Below are the code and all the weights of a small trained network. Each question names an input and a target symbol and asks about switching units off, where a switched-off unit gives its printed mean instead of its output.

import numpy as np


def w(rows, s, z=0):
    codes = np.array(rows[::2]) - 128.0
    scale = np.full(codes.shape[1], s)
    scale[-1] = z or s
    return codes * scale


def f(y):
    return y / 2 * (1 + np.tanh(0.7978845608 * (y + 0.044715 * y**3)))


def softmax(a):
    e = np.exp(a - a.max(-1, keepdims=True))
    return e / e.sum(-1, keepdims=True)


def log_softmax(a):
    a = a - a.max(-1, keepdims=True)
    return a - np.log(np.exp(a).sum(-1, keepdims=True))


def net(x, mask):
    ids = ['ΔΘΛΠΣΦΩγεζμτ'.index(c) for c in x.split()]
    T = len(ids)
    res = E[ids] + P[:T]
    u = 0
    for l in range(2):
        r = res
        for j in range(3):
            rows = slice(4 * j, 4 * j + 4)
            q, k, v = (r @ M[l][rows].T for M in (Q, K, V))
            z = softmax(np.where(np.tri(T) > 0, q @ k.T / 4**0.5, -1e9)) @ v
            o = O[l][rows]
            res = res + np.where(mask[u + j], z, o[:, -1]) @ o[:, :-1]
        u += 3
        y = f(res @ A[l][:, :-1].T + A[l][:, -1])
        res = res + np.where(mask[u : u + 4], y, B[l][:, -1]) @ B[l][:, :-1]
        u += 4
    return log_softmax(res[-1] @ U[:, :-1].T + U[:, -1])


Q, K, V, O, A, B = {}, {}, {}, {}, {}, {}
E = w([
[81,111,110,109,136,109,66,57],'Δ',
[94,105,56,104,139,137,72,127],'Θ',
[78,175,125,155,143,70,94,76],'Λ',
[172,162,131,74,148,127,114,110],'Π',
[114,120,178,102,142,184,112,115],'Σ',
[3,160,178,45,187,60,104,174],'Φ',
[173,123,111,82,184,100,136,146],'Ω',
[113,162,126,131,180,170,152,127],'γ',
[135,169,187,124,141,91,118,150],'ε',
[126,100,111,119,194,119,168,71],'ζ',
[148,98,164,116,163,118,146,196],'μ',
[78,173,82,129,125,137,75,140],'τ',
],0.016)
P = w([
[74,155,137,56,161,112,181,157],'0',
[95,146,136,82,161,115,160,152],'1',
[119,136,133,106,165,120,139,151],'2',
[139,129,131,134,163,120,124,149],'3',
[157,121,130,159,161,126,107,148],'4',
[181,112,126,186,160,131,93,141],'5',
[198,103,125,212,163,134,77,136],'6',
[222,96,123,235,165,135,62,136],'7',
[239,89,123,254,171,133,44,135],'8',
],0.0095)
Q[0] = w([
[90,141,166,146,167,143,93,144],'L0H0',
[148,100,148,115,68,80,142,113],'L0H0',
[121,93,132,103,138,154,101,138],'L0H0',
[144,112,143,131,119,136,158,128],'L0H0',
[133,136,115,138,54,166,148,162],'L0H1',
[115,114,161,149,85,131,149,105],'L0H1',
[156,128,140,80,135,113,75,144],'L0H1',
[169,145,139,110,148,129,135,154],'L0H1',
[98,119,97,161,94,135,170,123],'L0H2',
[133,151,127,138,132,146,132,152],'L0H2',
[129,120,130,119,148,151,131,173],'L0H2',
[101,88,91,136,3,113,151,151],'L0H2',
],0.046)
K[0] = w([
[246,111,89,230,130,169,95,107],'L0H0',
[33,176,110,51,166,192,173,159],'L0H0',
[142,192,94,179,128,105,170,130],'L0H0',
[78,148,87,76,70,97,150,135],'L0H0',
[22,135,165,30,176,75,166,89],'L0H1',
[99,134,60,15,138,101,171,157],'L0H1',
[150,132,94,223,169,174,132,69],'L0H1',
[92,73,104,172,112,133,101,89],'L0H1',
[132,158,171,104,159,199,255,120],'L0H2',
[116,85,106,183,132,130,129,106],'L0H2',
[109,81,113,185,121,125,144,164],'L0H2',
[202,135,248,8,205,168,254,184],'L0H2',
],0.023)
V[0] = w([
[177,204,147,44,60,160,86,126],'L0H0',
[93,136,199,178,74,109,109,211],'L0H0',
[118,195,193,148,102,161,94,21],'L0H0',
[201,170,145,112,119,67,172,112],'L0H0',
[125,94,192,143,189,167,199,110],'L0H1',
[121,218,41,176,149,154,179,195],'L0H1',
[50,108,140,88,104,200,125,108],'L0H1',
[124,128,180,154,94,203,106,168],'L0H1',
[135,1,101,53,116,166,93,106],'L0H2',
[208,208,165,95,122,184,113,95],'L0H2',
[147,84,128,161,202,79,180,69],'L0H2',
[127,169,177,73,73,74,92,50],'L0H2',
],0.017)
O[0] = w([
[164,92,13,130,110,143,128,206,113],'L0H0',
[71,109,142,125,166,127,240,159,30],'L0H0',
[82,178,93,199,141,164,83,196,125],'L0H0',
[155,164,106,156,83,57,130,131,136],'L0H0',
[190,116,170,213,175,157,145,182,240],'L0H1',
[164,172,126,57,255,168,172,111,255],'L0H1',
[111,108,123,149,103,198,134,78,123],'L0H1',
[153,99,182,109,88,202,112,187,147],'L0H1',
[138,35,99,211,182,111,134,104,88],'L0H2',
[178,100,170,67,83,129,170,84,107],'L0H2',
[113,203,57,170,85,141,165,72,141],'L0H2',
[172,186,202,185,96,80,91,129,82],'L0H2',
],0.012,0.0076)
A[0] = w([
[30,60,119,152,1,42,153,110,70],'L0N0',
[70,71,100,105,97,101,215,168,2],'L0N1',
[19,61,112,128,44,48,181,77,64],'L0N2',
[96,54,72,128,41,122,186,128,1],'L0N3',
],0.0097,0.0083)
B[0] = w([
[183,93,150,134,255,157,103,189,180],'L0N0',
[126,135,97,169,164,191,233,135,226],'L0N1',
[163,106,182,106,177,39,121,102,255],'L0N2',
[125,152,98,136,83,132,124,177,169],'L0N3',
],0.005,0.00064)
Q[1] = w([
[148,117,125,175,63,83,89,107],'L1H0',
[104,79,213,192,117,147,99,110],'L1H0',
[70,137,158,70,218,173,139,127],'L1H0',
[120,94,116,60,93,112,144,109],'L1H0',
[165,136,109,117,164,161,110,221],'L1H1',
[221,75,123,158,170,163,145,200],'L1H1',
[58,154,144,115,99,117,118,105],'L1H1',
[158,112,169,168,90,164,137,86],'L1H1',
[105,150,120,167,113,131,144,141],'L1H2',
[142,194,66,65,179,125,169,175],'L1H2',
[173,127,49,148,113,89,135,125],'L1H2',
[165,170,137,125,253,172,125,166],'L1H2',
],0.046)
K[1] = w([
[80,138,118,173,56,118,130,179],'L1H0',
[142,92,146,177,104,170,44,185],'L1H0',
[142,96,133,106,207,135,106,137],'L1H0',
[112,176,172,82,111,112,160,185],'L1H0',
[121,126,118,134,102,75,66,171],'L1H1',
[168,212,102,129,72,90,70,195],'L1H1',
[93,87,135,145,173,167,179,110],'L1H1',
[95,175,116,113,143,133,160,174],'L1H1',
[115,146,136,171,110,92,141,139],'L1H2',
[127,154,123,57,147,57,127,97],'L1H2',
[174,156,161,103,97,82,95,147],'L1H2',
[136,143,137,2,193,150,163,177],'L1H2',
],0.045)
V[1] = w([
[126,89,195,144,181,78,184,109],'L1H0',
[131,153,103,80,112,197,78,109],'L1H0',
[137,120,72,136,148,128,120,51],'L1H0',
[132,131,125,141,175,160,172,114],'L1H0',
[85,75,152,114,201,21,100,253],'L1H1',
[99,136,141,67,116,158,83,109],'L1H1',
[145,132,86,123,171,137,197,140],'L1H1',
[169,155,155,159,209,197,115,119],'L1H1',
[71,133,151,130,81,141,38,193],'L1H2',
[136,130,184,99,117,126,186,54],'L1H2',
[94,107,172,152,167,109,154,109],'L1H2',
[140,167,75,127,185,109,104,161],'L1H2',
],0.0021)
O[1] = w([
[92,122,112,126,131,192,182,137,161],'L1H0',
[169,167,145,115,67,83,95,113,191],'L1H0',
[144,93,123,108,96,147,64,126,182],'L1H0',
[99,71,81,106,89,165,195,127,232],'L1H0',
[93,148,138,66,73,55,9,169,94],'L1H1',
[122,121,70,150,100,134,150,136,133],'L1H1',
[161,73,162,118,95,169,121,166,159],'L1H1',
[182,101,172,217,54,131,127,149,234],'L1H1',
[166,111,121,136,188,112,71,199,2],'L1H2',
[78,147,129,43,90,123,227,92,187],'L1H2',
[147,78,132,122,155,162,173,137,119],'L1H2',
[153,138,136,179,104,164,73,109,209],'L1H2',
],0.0014,0.0038)
A[1] = w([
[46,96,175,131,126,83,183,115,54],'L1N0',
[22,66,102,102,31,135,183,99,72],'L1N1',
[140,188,160,108,97,128,129,156,2],'L1N2',
[49,67,158,141,11,134,102,140,114],'L1N3',
],0.012,0.006)
B[1] = w([
[87,130,173,133,161,136,112,135,148],'L1N0',
[152,158,178,115,166,129,167,162,133],'L1N1',
[87,15,54,170,164,109,253,166,255],'L1N2',
[74,155,89,99,70,40,114,90,182],'L1N3',
],0.0074,0.008)
U = w([
[83,110,107,220,186,118,85,66,88],'Δ',
[53,116,67,177,155,151,135,11,68],'Θ',
[30,255,150,181,144,88,124,116,63],'Λ',
[191,172,59,142,105,92,104,130,146],'Π',
[88,106,190,200,22,221,126,113,254],'Σ',
[71,205,197,88,141,106,44,181,182],'Φ',
[204,149,153,128,93,69,148,61,111],'Ω',
[167,199,171,181,181,218,163,120,142],'γ',
[82,191,131,187,125,91,199,144,130],'ε',
[132,231,190,214,134,107,71,35,86],'ζ',
[107,99,183,131,122,81,206,109,68],'μ',
[65,223,120,57,89,217,115,89,170],'τ',
],0.0036,0.0052)

Each question gives the input, a string of symbols that net reads in full, and the target symbol t.
The units are the heads (4 rows each of Q, K, V and O) and the neurons (one row each of A and B). Each row of codes is followed by its name. A weight is (code - 128) times the scale printed after its matrix; where a second scale follows, it is the last column's (O, A, B and U).
mask holds one flag per unit, layer by layer, with each layer's heads first. A switched-off unit (its flag False) gives its mean, the last column of its rows in O or B, instead of its output. The means were averaged over made-up inputs and are rounded, as every weight is.
A unit's drop is (log p(t) with every unit on - log p(t) with that unit switched off) / (log p(t) with every unit on - log p(t) with every unit switched off).
The circuit of an input: a set's keep is (log p(t) with only the set's units on - log p(t) with every unit switched off) / (log p(t) with every unit on - log p(t) with every unit switched off). Starting from the 12 units with the biggest drops (on a tie, the unit counted first), units are removed one at a time, each time the one whose removal leaves the highest keep (on an exact tie, the one counted first), for as long as the keep stays at least 0.8.
units of the circuit, in order: the units of the circuit, biggest drop first
unit that matters most: the unit with the biggest drop
k most important neurons: the k neurons with the biggest drops, biggest first
heads that matter: for each layer, one digit per head in row order, 1 if its drop is at least 0.15 and else 0, layers parted by /
input Σ Π τ Σ, target Φ: heads that matter	001 / 000
input γ Σ γ Φ γ ε, target ε: units of the circuit, in order	L1N2, L0H2, L0H0
input ζ γ Θ ε, target Δ: units of the circuit, in order	L0H2
input Λ τ ε τ γ Π Π, target Π: heads that matter	110 / 000
input ζ Π γ ε γ γ Δ γ, target ζ: units of the circuit, in order	L0H2, L1N2, L0H0
input Π Θ τ Σ τ γ, target Φ: units of the circuit, in order	L0H2, L1N2
input Π γ τ Π γ γ γ τ ζ, target Φ: units of the circuit, in order	L0H2, L0H1, L0H0
input μ γ Π, target Ω: heads that matter	101 / 000
input γ Δ Λ γ, target ε: units of the circuit, in order	L0H2, L1N2
input ζ Π Ω, target Π: units of the circuit, in order	L0H0, L0H1
input γ Π γ Π Λ τ Ω, target τ: heads that matter	010 / 000
input γ Π Δ Σ Λ μ, target ε: units of the circuit, in order	L0H2, L1N2, L0H0
input Σ γ γ Σ Σ μ Σ τ γ, target Φ: heads that matter	011 / 000
input Φ τ Λ, target Λ: units of the circuit, in order	L0H2, L0H0
input Σ γ γ Π γ Λ Σ γ, target Σ: most important neuron	L1N2
input γ Λ Φ γ Π Π Π Λ Σ, target ε: units of the circuit, in order	L1N2, L0H2, L0H0
input Π Π Δ Σ Σ τ Δ Π, target Δ: units of the circuit, in order	L0H2, L0N0, L0H1
input Φ Θ τ μ γ Θ τ, target τ: heads that matter	110 / 000
input Λ γ γ τ ε Π Π Σ τ, target Φ: 2 most important neurons	L1N2, L1N3
input Π τ Φ, target τ: units of the circuit, in order	L0H1
input γ Σ γ μ Σ γ Ω Π, target Ω: units of the circuit, in order	L0H2, L0H0
input Π Π Π γ, target Π: heads that matter	100 / 000
input Σ Π Λ Δ γ, target ζ: heads that matter	001 / 000
input γ γ μ μ, target μ: heads that matter	100 / 000
input Σ Σ μ Σ ε γ Σ Π, target Σ: heads that matter	010 / 000
input Σ γ Σ γ γ μ γ ε Φ, target ε: heads that matter	111 / 000
input Θ γ Π Π ε Π γ, target Δ: heads that matter	001 / 000
input Π Ω ε Π Σ γ Σ Π γ, target Π: unit that matters most	L0H0
input Δ Σ γ Δ, target ζ: units of the circuit, in order	L0H2, L1N2
